Below is a small trained network, with its code and all its weights. Each question gives an input and a class and asks what happens when units are switched off, that is, made to give their printed mean instead of their output.

import numpy as np


def w(rows, s, z=0):
    codes = np.array(rows[::2]) - 128.0
    scale = np.full(codes.shape[1], s)
    scale[-1] = z or s
    return codes * scale


def f(y):
    return y / 2 * (1 + np.tanh(0.7978845608 * (y + 0.044715 * y**3)))


def log_softmax(a):
    a = a - a.max(-1, keepdims=True)
    return a - np.log(np.exp(a).sum(-1, keepdims=True))


def net(x, mask):
    res = np.array(x, float).reshape(1, 2) / 4 @ E
    y = f(res @ A[0][:, :-1].T + A[0][:, -1])
    res = res + np.where(mask, y, B[0][:, -1]) @ B[0][:, :-1]
    return log_softmax(res[-1] @ U[:, :-1].T + U[:, -1])


A, B = {}, {}
E = w([
[81,56,67,122,189,152,204,172],'x0',
[64,170,187,84,188,171,9,154],'x1',
],0.013)
A[0] = w([
[89,115,79,119,198,140,171,222,77],'neuron 0',
[190,138,70,151,87,1,165,176,98],'neuron 1',
[232,84,27,132,39,67,183,23,102],'neuron 2',
[168,126,138,106,38,81,216,157,73],'neuron 3',
[76,68,104,162,219,163,191,142,105],'neuron 4',
[119,168,103,81,152,194,30,180,89],'neuron 5',
[61,242,148,120,176,221,85,159,48],'neuron 6',
[102,127,146,147,134,118,144,182,179],'neuron 7',
[169,66,126,93,41,97,168,99,102],'neuron 8',
[95,165,85,133,91,101,128,195,245],'neuron 9',
[232,160,165,172,159,73,64,86,117],'neuron 10',
[122,157,182,123,62,99,115,48,107],'neuron 11',
[59,170,174,149,135,135,132,168,136],'neuron 12',
[134,133,102,150,140,118,107,86,236],'neuron 13',
[54,86,166,175,168,104,188,201,72],'neuron 14',
[181,187,174,152,65,117,101,116,103],'neuron 15',
[150,189,149,184,82,92,96,113,82],'neuron 16',
[222,183,152,125,64,194,106,84,88],'neuron 17',
[162,107,132,178,158,158,116,96,255],'neuron 18',
],0.0087,0.0089)
B[0] = w([
[105,79,174,177,168,158,155,120,191],'neuron 0',
[73,86,124,75,142,109,100,170,194],'neuron 1',
[104,128,140,109,125,104,91,157,249],'neuron 2',
[89,66,183,107,128,71,78,139,185],'neuron 3',
[144,107,154,172,205,179,173,97,209],'neuron 4',
[121,90,144,98,105,77,100,169,208],'neuron 5',
[64,71,145,99,127,66,120,146,211],'neuron 6',
[124,177,137,131,112,143,126,119,156],'neuron 7',
[95,99,127,102,123,114,112,163,182],'neuron 8',
[182,201,6,139,51,164,121,101,187],'neuron 9',
[143,106,161,186,166,144,135,95,197],'neuron 10',
[188,57,142,155,206,144,153,99,185],'neuron 11',
[115,160,140,82,141,126,120,149,167],'neuron 12',
[164,235,92,143,67,151,144,115,182],'neuron 13',
[88,55,163,162,236,111,151,98,170],'neuron 14',
[122,91,150,147,155,168,178,101,195],'neuron 15',
[110,39,171,155,184,153,127,115,175],'neuron 16',
[127,75,145,150,158,134,154,103,186],'neuron 17',
[181,238,32,146,93,163,93,121,193],'neuron 18',
],0.011,0.015)
U = w([
[152,98,135,191,207,146,170,46,72],'0',
[110,122,131,53,157,8,100,226,32],'1',
[200,222,48,128,123,145,126,107,252],'2',
],0.014,0.0041)

Each question gives the input, the list of numbers given to net, and the class t.
The units are the neurons (one row each of A and B). Each row of codes is followed by its name. A weight is (code - 128) times the scale printed after its matrix; where a second scale follows, it is the last column's (A, B and U).
mask holds one flag per neuron, in row order. A switched-off neuron (its flag False) gives its mean, the last column of its row in B, instead of its output. The means were averaged over made-up inputs and are rounded, as every weight is.
A unit's drop is (log p(t) with every unit on - log p(t) with that unit switched off) / (log p(t) with every unit on - log p(t) with every unit switched off).
unit that matters most: the unit with the biggest drop
top k neurons: the k neurons with the biggest drops, biggest first
drop of u: that unit's drop, to one decimal
input [5,-6], class 1: unit that matters most	neuron 2
input [-5,-6], class 1: top 3 neurons	(neuron 2; neuron 1; neuron 4)
input [6,-7], class 1: top 3 neurons	(neuron 2; neuron 1; neuron 3)
input [-8,8], class 0: top 4 neurons	(neuron 10; neuron 15; neuron 11; neuron 2)
input [-4,-5], class 1: top 2 neurons	(neuron 2; neuron 4)
input [0,-3], class 2: top 2 neurons	(neuron 6; neuron 5)
input [2,-3], class 2: top 2 neurons	(neuron 6; neuron 5)
input [-3,3], class 2: drop of neuron 14	0.2
input [-2,3], class 2: drop of neuron 1	0.1
input [1,0], class 2: drop of neuron 13	0.0
